Below is a small trained network, with its code and all its weights. Each question gives an input and a class and asks what happens when units are switched off, that is, made to give their printed mean instead of their output.

import numpy as np


def w(rows, s, z=0):
    codes = np.array(rows[::2]) - 128.0
    scale = np.full(codes.shape[1], s)
    scale[-1] = z or s
    return codes * scale


def f(y):
    return y / 2 * (1 + np.tanh(0.7978845608 * (y + 0.044715 * y**3)))


def log_softmax(a):
    a = a - a.max(-1, keepdims=True)
    return a - np.log(np.exp(a).sum(-1, keepdims=True))


def net(x, mask):
    res = np.array(x, float).reshape(1, 3) / 4 @ E
    y = f(res @ A[0][:, :-1].T + A[0][:, -1])
    res = res + np.where(mask, y, B[0][:, -1]) @ B[0][:, :-1]
    return log_softmax(res[-1] @ U[:, :-1].T + U[:, -1])


A, B = {}, {}
E = w([
[250,232,133,110,53,83,46],'x0',
[74,82,228,235,10,158,2],'x1',
[120,218,167,101,71,93,233],'x2',
],0.0089)
A[0] = w([
[71,6,171,254,74,253,74,156],'N1',
[175,165,160,122,101,101,91,163],'N2',
[94,30,131,147,153,138,91,186],'N3',
[203,238,227,117,22,54,85,253],'N4',
[170,134,41,87,234,123,119,234],'N5',
[85,85,167,78,136,148,225,185],'N6',
[114,139,78,99,220,122,243,182],'N7',
[192,146,80,123,134,79,23,177],'N8',
[51,136,112,124,152,149,243,232],'N9',
[67,85,155,156,107,147,59,149],'N10',
],0.0094,0.0051)
B[0] = w([
[58,114,110,116,81,99,53,251],'N1',
[114,183,129,155,158,127,146,165],'N2',
[125,84,147,130,99,91,85,188],'N3',
[71,184,128,145,126,145,109,234],'N4',
[161,63,87,113,140,176,115,219],'N5',
[133,157,76,90,110,120,116,186],'N6',
[175,7,102,73,115,122,151,230],'N7',
[146,164,107,122,142,185,150,183],'N8',
[145,150,64,80,87,119,142,208],'N9',
[104,99,116,130,111,138,111,187],'N10',
],0.014,0.018)
U = w([
[254,99,83,82,184,226,173,168],'0',
[127,241,202,242,185,140,154,105],'1',
[114,17,176,175,127,90,98,198],'2',
[204,165,142,128,109,58,208,60],'3',
[81,175,105,157,77,112,89,199],'4',
[173,96,110,136,119,35,118,5],'5',
],0.0091,0.0031)

Each question gives the input, the list of numbers given to net, and the class t.
The units are the neurons (one row each of A and B). Each row of codes is followed by its name. A weight is (code - 128) times the scale printed after its matrix; where a second scale follows, it is the last column's (A, B and U).
mask holds one flag per neuron, in row order. A switched-off neuron (its flag False) gives its mean, the last column of its row in B, instead of its output. The means were averaged over made-up inputs and are rounded, as every weight is.
A unit's drop is (log p(t) with every unit on - log p(t) with that unit switched off) / (log p(t) with every unit on - log p(t) with every unit switched off).
The circuit of an input: a set's keep is (log p(t) with only the set's units on - log p(t) with every unit switched off) / (log p(t) with every unit on - log p(t) with every unit switched off). Starting from all 10 units, units are removed one at a time, each time the one whose removal leaves the highest keep (on an exact tie, the one counted first), for as long as the keep stays at least 0.8.
circuit, biggest first: the units of the circuit, biggest drop first
most important unit: the unit with the biggest drop
top k neurons: the k neurons with the biggest drops, biggest first
drop when u is switched off: that unit's drop, to one decimal
input [-7,-1,-2], class 5: circuit, biggest first	N9, N6, N3, N4
input [1,0,2], class 1: top 2 neurons	N1, N7
input [6,0,-8], class 0: most important unit	N8
input [1,-3,8], class 0: top 3 neurons	N1, N7, N3
input [2,-2,1], class 0: top 2 neurons	N1, N3
input [-4,-1,8], class 0: top 2 neurons	N1, N7
input [4,0,3], class 1: drop when N1 is switched off	0.1
input [-1,-2,-4], class 0: drop when N1 is switched off	1.4
input [5,1,-1], class 1: drop when N1 is switched off	0.1
input [5,-1,-1], class 1: top 2 neurons	N7, N1
input [-7,4,-2], class 4: top 3 neurons	N7, N1, N5
input [-8,6,0], class 4: top 2 neurons	N7, N1
input [6,1,-5], class 1: drop when N7 is switched off	0.2
input [3,0,4], class 1: top neuron	N1
